Below are the code and all the weights of a small trained network. Each question names an input and a target symbol and asks about switching units off, where a switched-off unit gives its printed mean instead of its output.

import numpy as np


def w(rows, s, z=0):
    codes = np.array(rows[::2]) - 128.0
    scale = np.full(codes.shape[1], s)
    scale[-1] = z or s
    return codes * scale


def f(y):
    return np.maximum(y, 0)


def softmax(a):
    e = np.exp(a - a.max(-1, keepdims=True))
    return e / e.sum(-1, keepdims=True)


def log_softmax(a):
    a = a - a.max(-1, keepdims=True)
    return a - np.log(np.exp(a).sum(-1, keepdims=True))


def net(x, mask):
    ids = ['ΘΦΨαβδεημξτω'.index(c) for c in x.split()]
    T = len(ids)
    res = E[ids] + P[:T]
    u = 0
    for l in range(2):
        r = res
        for j in range(3):
            rows = slice(3 * j, 3 * j + 3)
            q, k, v = (r @ M[l][rows].T for M in (Q, K, V))
            z = softmax(np.where(np.tri(T) > 0, q @ k.T / 3**0.5, -1e9)) @ v
            o = O[l][rows]
            res = res + np.where(mask[u + j], z, o[:, -1]) @ o[:, :-1]
        u += 3
        y = f(res @ A[l][:, :-1].T + A[l][:, -1])
        res = res + np.where(mask[u : u + 8], y, B[l][:, -1]) @ B[l][:, :-1]
        u += 8
    return log_softmax(res[-1] @ U[:, :-1].T + U[:, -1])


Q, K, V, O, A, B = {}, {}, {}, {}, {}, {}
E = w([
[121,134,196,146,53],'Θ',
[149,32,176,120,126],'Φ',
[143,83,209,222,184],'Ψ',
[124,157,94,223,88],'α',
[121,17,92,63,140],'β',
[185,47,185,147,195],'δ',
[57,81,139,170,113],'ε',
[168,106,93,114,201],'η',
[40,74,8,201,96],'μ',
[120,145,32,140,12],'ξ',
[235,176,121,118,165],'τ',
[204,97,107,42,59],'ω',
],0.016)
P = w([
[69,126,218,127,59],'0',
[80,140,188,156,55],'1',
[96,146,165,165,53],'2',
[110,134,154,166,65],'3',
[133,125,144,166,69],'4',
[160,113,132,156,73],'5',
[179,97,123,168,69],'6',
[201,86,113,170,70],'7',
[225,77,102,158,79],'8',
[249,66,92,159,76],'9',
[254,57,97,149,85],'10',
[205,74,135,111,104],'11',
],0.0078)
Q[0] = w([
[162,33,146,164,90],'0.h1',
[109,161,111,103,171],'0.h1',
[112,95,120,167,133],'0.h1',
[196,3,141,245,122],'0.h2',
[152,121,78,170,112],'0.h2',
[126,163,117,58,79],'0.h2',
[149,104,79,126,79],'0.h3',
[106,174,125,85,197],'0.h3',
[124,63,157,81,129],'0.h3',
],0.013)
K[0] = w([
[198,65,38,186,203],'0.h1',
[62,81,159,119,114],'0.h1',
[143,130,103,160,143],'0.h1',
[238,101,11,160,106],'0.h2',
[139,131,98,84,147],'0.h2',
[86,173,143,125,95],'0.h2',
[245,136,88,65,48],'0.h3',
[10,164,183,92,108],'0.h3',
[164,29,140,90,157],'0.h3',
],0.011)
V[0] = w([
[84,16,183,144,110],'0.h1',
[108,65,94,161,81],'0.h1',
[169,76,88,74,101],'0.h1',
[148,235,117,112,103],'0.h2',
[149,159,158,107,27],'0.h2',
[127,91,140,215,141],'0.h2',
[207,202,119,134,66],'0.h3',
[124,192,158,153,186],'0.h3',
[254,137,69,225,166],'0.h3',
],0.0076)
O[0] = w([
[180,58,124,168,27,165],'0.h1',
[40,156,155,169,80,170],'0.h1',
[95,145,88,214,126,154],'0.h1',
[121,169,61,93,96,129],'0.h2',
[214,202,180,58,125,197],'0.h2',
[89,124,171,108,125,161],'0.h2',
[36,152,152,1,145,209],'0.h3',
[96,107,165,206,143,70],'0.h3',
[126,169,157,119,122,254],'0.h3',
],0.0066,0.0052)
A[0] = w([
[59,238,129,171,94,23],'0.n1',
[103,65,72,118,140,72],'0.n2',
[163,254,84,202,139,135],'0.n3',
[251,192,110,251,146,99],'0.n4',
[159,35,136,109,254,200],'0.n5',
[114,100,176,72,69,61],'0.n6',
[37,41,27,85,78,4],'0.n7',
[160,89,127,42,182,139],'0.n8',
],0.0069,0.0041)
B[0] = w([
[194,182,151,76,188,177],'0.n1',
[115,93,83,153,126,156],'0.n2',
[107,56,253,28,211,201],'0.n3',
[103,201,152,49,247,253],'0.n4',
[190,194,126,206,117,244],'0.n5',
[210,137,34,135,9,207],'0.n6',
[219,196,64,234,131,205],'0.n7',
[154,95,94,91,149,215],'0.n8',
],0.0064,0.0039)
Q[1] = w([
[81,146,175,89,108],'1.h1',
[131,89,134,93,172],'1.h1',
[164,63,124,146,129],'1.h1',
[119,157,78,168,105],'1.h2',
[181,156,128,57,157],'1.h2',
[196,207,132,199,125],'1.h2',
[46,123,100,102,117],'1.h3',
[64,64,152,107,150],'1.h3',
[100,163,62,9,189],'1.h3',
],0.011)
K[1] = w([
[112,58,176,93,137],'1.h1',
[115,84,140,102,83],'1.h1',
[74,80,26,130,1],'1.h1',
[66,122,138,95,122],'1.h2',
[172,121,82,68,153],'1.h2',
[108,113,81,90,168],'1.h2',
[177,83,132,176,22],'1.h3',
[113,82,90,112,121],'1.h3',
[221,146,211,136,111],'1.h3',
],0.0091)
V[1] = w([
[144,128,135,155,96],'1.h1',
[121,135,109,130,148],'1.h1',
[176,177,184,129,116],'1.h1',
[131,34,131,27,107],'1.h2',
[231,100,97,124,142],'1.h2',
[146,92,102,91,101],'1.h2',
[2,64,125,125,177],'1.h3',
[87,191,90,204,127],'1.h3',
[115,17,98,77,104],'1.h3',
],0.0075)
O[1] = w([
[160,147,123,90,169,167],'1.h1',
[97,84,134,181,133,109],'1.h1',
[189,171,78,126,189,189],'1.h1',
[67,103,192,184,78,159],'1.h2',
[73,175,117,157,129,211],'1.h2',
[61,1,188,83,71,159],'1.h2',
[118,95,177,192,75,2],'1.h3',
[77,113,150,166,104,106],'1.h3',
[125,64,127,155,111,67],'1.h3',
],0.0053,0.0082)
A[1] = w([
[106,111,87,161,178,178],'1.n1',
[155,105,253,151,195,17],'1.n2',
[167,146,97,144,154,255],'1.n3',
[167,27,97,110,149,31],'1.n4',
[131,100,77,62,146,164],'1.n5',
[142,139,77,116,148,227],'1.n6',
[122,138,51,150,72,116],'1.n7',
[183,91,213,99,139,94],'1.n8',
],0.011,0.0063)
B[1] = w([
[116,135,230,154,104,160],'1.n1',
[115,161,39,132,76,193],'1.n2',
[150,118,189,179,128,247],'1.n3',
[107,155,136,152,255,144],'1.n4',
[108,93,142,151,123,203],'1.n5',
[97,124,157,97,147,222],'1.n6',
[118,136,75,80,199,183],'1.n7',
[142,111,85,97,158,199],'1.n8',
],0.012,0.011)
U = w([
[172,38,144,169,102,178],'Θ',
[107,193,190,134,170,160],'Φ',
[233,134,90,180,114,62],'Ψ',
[128,110,254,223,110,100],'α',
[173,181,190,134,22,104],'β',
[74,128,67,97,122,193],'δ',
[52,135,90,191,175,133],'ε',
[128,73,102,89,95,83],'η',
[159,174,100,86,185,67],'μ',
[31,93,139,199,88,254],'ξ',
[128,64,97,161,189,69],'τ',
[173,202,89,209,120,97],'ω',
],0.0092,0.0095)

Each question gives the input, a string of symbols that net reads in full, and the target symbol t.
The units are the heads (3 rows each of Q, K, V and O) and the neurons (one row each of A and B). Each row of codes is followed by its name. A weight is (code - 128) times the scale printed after its matrix; where a second scale follows, it is the last column's (O, A, B and U).
mask holds one flag per unit, layer by layer, with each layer's heads first. A switched-off unit (its flag False) gives its mean, the last column of its rows in O or B, instead of its output. The means were averaged over made-up inputs and are rounded, as every weight is.
A unit's drop is (log p(t) with every unit on - log p(t) with that unit switched off) / (log p(t) with every unit on - log p(t) with every unit switched off).
The circuit of an input: a set's keep is (log p(t) with only the set's units on - log p(t) with every unit switched off) / (log p(t) with every unit on - log p(t) with every unit switched off). Starting from the 12 units with the biggest drops (on a tie, the unit counted first), units are removed one at a time, each time the one whose removal leaves the highest keep (on an exact tie, the one counted first), for as long as the keep stays at least 0.8.
units of the circuit, in order: the units of the circuit, biggest drop first
most important unit: the unit with the biggest drop
top k neurons: the k neurons with the biggest drops, biggest first
k most important neurons of layer l: the k neurons of layer l with the biggest drops, biggest first
drop of u: that unit's drop, to one decimal
input ξ ξ δ ε Φ τ τ ε τ, target Φ: units of the circuit, in order	(1.n3 0.n4)
input Φ δ Θ τ Φ Φ α α ω, target δ: most important unit	0.h3
input Ψ Φ Φ β ξ ξ, target μ: 2 most important neurons of layer 0	(0.n7 0.n1)
input Ψ Ψ Ψ α Ψ Φ Ψ ω δ Ψ, target δ: 3 most important neurons of layer 1	(1.n2 1.n8 1.n3)
input μ Ψ τ Θ α τ τ τ ξ Ψ β, target τ: 2 most important neurons of layer 1	(1.n4 1.n5)
input η Φ η ξ Ψ Ψ ω ξ, target δ: top 2 neurons	(1.n7 1.n3)
input α ω ε ε Ψ Φ η Φ η μ Φ, target ξ: units of the circuit, in order	(0.h2 1.h3 0.h1)
input Φ Ψ Θ α δ, target Ψ: top 3 neurons	(1.n2 0.n5 1.n8)
input Ψ δ Ψ δ, target ω: units of the circuit, in order	(1.n2 0.h3 0.n5)
input η ω ε ω τ Ψ τ ω ξ β Ψ, target ω: units of the circuit, in order	(1.n2 0.n5)
input ε β τ Θ ξ Ψ, target ω: 3 most important neurons of layer 1	(1.n2 1.n7 1.n3)
input δ β τ μ μ Φ α η ε ε μ Ψ, target ξ: units of the circuit, in order	(1.n2 1.h3)
input ω τ η Θ ε τ Φ τ τ β, target Φ: units of the circuit, in order	(0.h1 1.n4 1.n1 1.n2)
input τ ω μ Ψ α ξ α, target Φ: most important unit	1.n2
input ξ δ Φ Φ Φ β ω, target η: top 2 neurons	(1.n5 1.n2)
input α η Φ, target Θ: 2 most important neurons of layer 0	(0.n4 0.n7)
input τ Ψ α ω τ, target δ: top 2 neurons	(0.n3 0.n6)
input α μ Φ, target Θ: 2 most important neurons of layer 1	(1.n2 1.n6)
input μ δ Φ ε ε μ ω, target δ: top 2 neurons	(1.n7 1.n3)
input Ψ ξ τ μ, target Φ: most important unit	1.n1
input η τ ξ Ψ η μ Ψ, target ξ: 3 most important neurons of layer 1	(1.n2 1.n1 1.n7)
input η τ β τ Ψ μ α Θ ξ Θ δ, target Ψ: 2 most important neurons of layer 0	(0.n5 0.n3)
input τ τ Θ ξ, target Φ: 2 most important neurons of layer 1	(1.n2 1.n8)
input τ Φ τ τ β Φ τ β τ ξ, target Φ: drop of 1.n2	0.2
input Φ Ψ ε, target Θ: drop of 0.n4	0.0
